Bekan: -0.487 -0.144 -1.063 0.900 0.002 2.334 0.642 1.475 -0.832 0.091 1.176
 1.586 1.842 -2.209 -6.441 -1.296 -0.106
paf: 0.976 0.520 3.595 1.408 6.748 -1.381 -0.665 2.968 -4.072 0.676 4.022
 -3.019 -0.627 -3.163 -3.574 1.187 0.383
bivo: 0.810 1.112 -3.490 0.556 -1.945 -5.800 -3.945 1.835 0.496 0.887 0.662
 -0.378 -5.409 4.823 1.972 -4.662 -1.093
Nal: -3.304 -5.079 -0.914 -1.627 0.663 -0.633 -2.638 0.130 -2.970 0.633
 -0.465 0.633 -3.621 1.621 -9.005 -4.586 -0.951
Gupuz: -0.487 -0.144 1.038 0.900 0.002 2.334 0.642 1.475 -0.832 0.091 1.176
 1.586 1.842 -2.209 -6.441 -1.296 -0.106
des: -3.450 5.269 2.136 0.025 -0.659 0.641 -0.994 6.888 -1.790 -0.079 1.052
 -1.093 -1.649 -0.666 1.056 0.642 8.768
chg Gupuz: -0.487 -0.144 1.038 0.900 0.002 2.335 0.642 1.475 -0.832 0.091 1.176
 1.586 1.842 -2.209 -6.441 -1.296 -0.106
5, 2.334
common Bekan des: 
0.642
chg paf: 0.976 0.520 3.595 1.408 6.748 -1.381 -0.665 2.968 -4.072 0.677 4.022
 -3.019 -0.627 -3.163 -3.574 1.187 0.383
9, 0.676
chg bivo: 0.810 1.112 -3.490 0.556 -1.946 -5.800 -3.945 1.835 0.496 0.887 0.662
 -0.378 -5.409 4.823 1.972 -4.662 -1.093
4, -1.945
common bivo des: 
-1.093

Pazap: -0.178 1.359 -1.596 -0.209 0.460 -0.209 -0.452 -1.044 -1.930
bota: 8.590 2.072 6.388 4.773 6.059 2.116 4.774 0.924 -3.342
Lod: 0.891 -0.455 2.715 -1.043 4.774 -1.043 1.152 1.203 1.651
nuvo: -6.756 0.992 -7.767 2.116 -3.464 2.116 -4.919 -0.833 -1.042
Zir: -6.913 7.727 -6.998 5.644 -0.993 -1.043 -7.017 -4.333 2.117
where: -1.044
Pazap, 7
where: 1.203
Lod, 7
common Lod Zir: 
-1.043
where: -1.930
Pazap, 8
common bota Lod: 
4.774
chg bota: 8.590 2.072 6.388 4.773 6.059 2.116 4.774 0.925 -3.342
7, 0.924
common nuvo bota: 
2.116

vemo: -2.390 -0.961 -0.904 -2.878 -0.940 4.202 -2.344 -1.820 -3.535 -1.508
 3.963 -1.725 1.511 -4.758 1.567 1.851 -1.053 -0.115 -1.148 0.671 -2.033
bigu: -0.471 -1.077 -0.484 6.159 -0.687 -3.641 4.239 -0.923 6.467 -1.222
 -2.580 4.149 -4.273 3.073 -4.748 -4.979 -0.337 -1.010 -1.163 -4.175
 1.107
Boku: 0.471 -1.164 -0.737 5.075 -0.852 -5.317 5.013 -0.291 7.347 -0.758 -7.261
 0.748 -5.361 6.573 -4.850 -5.370 -0.575 -1.660 -0.963 5.256 1.591
lar: -1.011 -1.099 -1.490 -4.721 -1.338 1.226 -4.051 -0.824 -5.313 -0.770
 1.683 -2.644 3.173 -2.378 3.430 3.328 -1.711 -2.579 -0.821 0.781 -0.722
Mil: 0.343 -1.164 -0.929 4.117 -0.985 -5.083 2.535 -0.295 4.435 -0.726 -3.717
 2.953 -2.674 4.147 -2.944 -3.405 -0.855 -1.550 -0.932 -3.486 1.762
falar: 0.973 -1.274 -1.958 -4.325 -1.659 -3.860 -3.427 0.465 -2.580 0.085
 -3.721 -3.250 2.590 2.962 3.271 2.609 -2.154 -2.175 -0.481 3.432 1.335
common bigu falar: 
-2.580
chg lar: -1.011 -1.099 -1.490 -4.721 -1.338 1.226 -4.051 -0.824 -5.313 -0.770
 1.683 -2.644 3.174 -2.378 3.430 3.328 -1.711 -2.579 -0.821 0.781 -0.722
12, 3.173
has: -0.471 -1.077 -0.483
no

matuf: 0.905 6.789 1.264 -3.921
Vuv: -3.672 -7.403 7.573 3.792
geb: -3.671 -7.403 7.811 -3.672
find: -3.672 -7.403 7.573 3.792
Vuv
has: 3.792 7.573 -7.403 -3.672
no

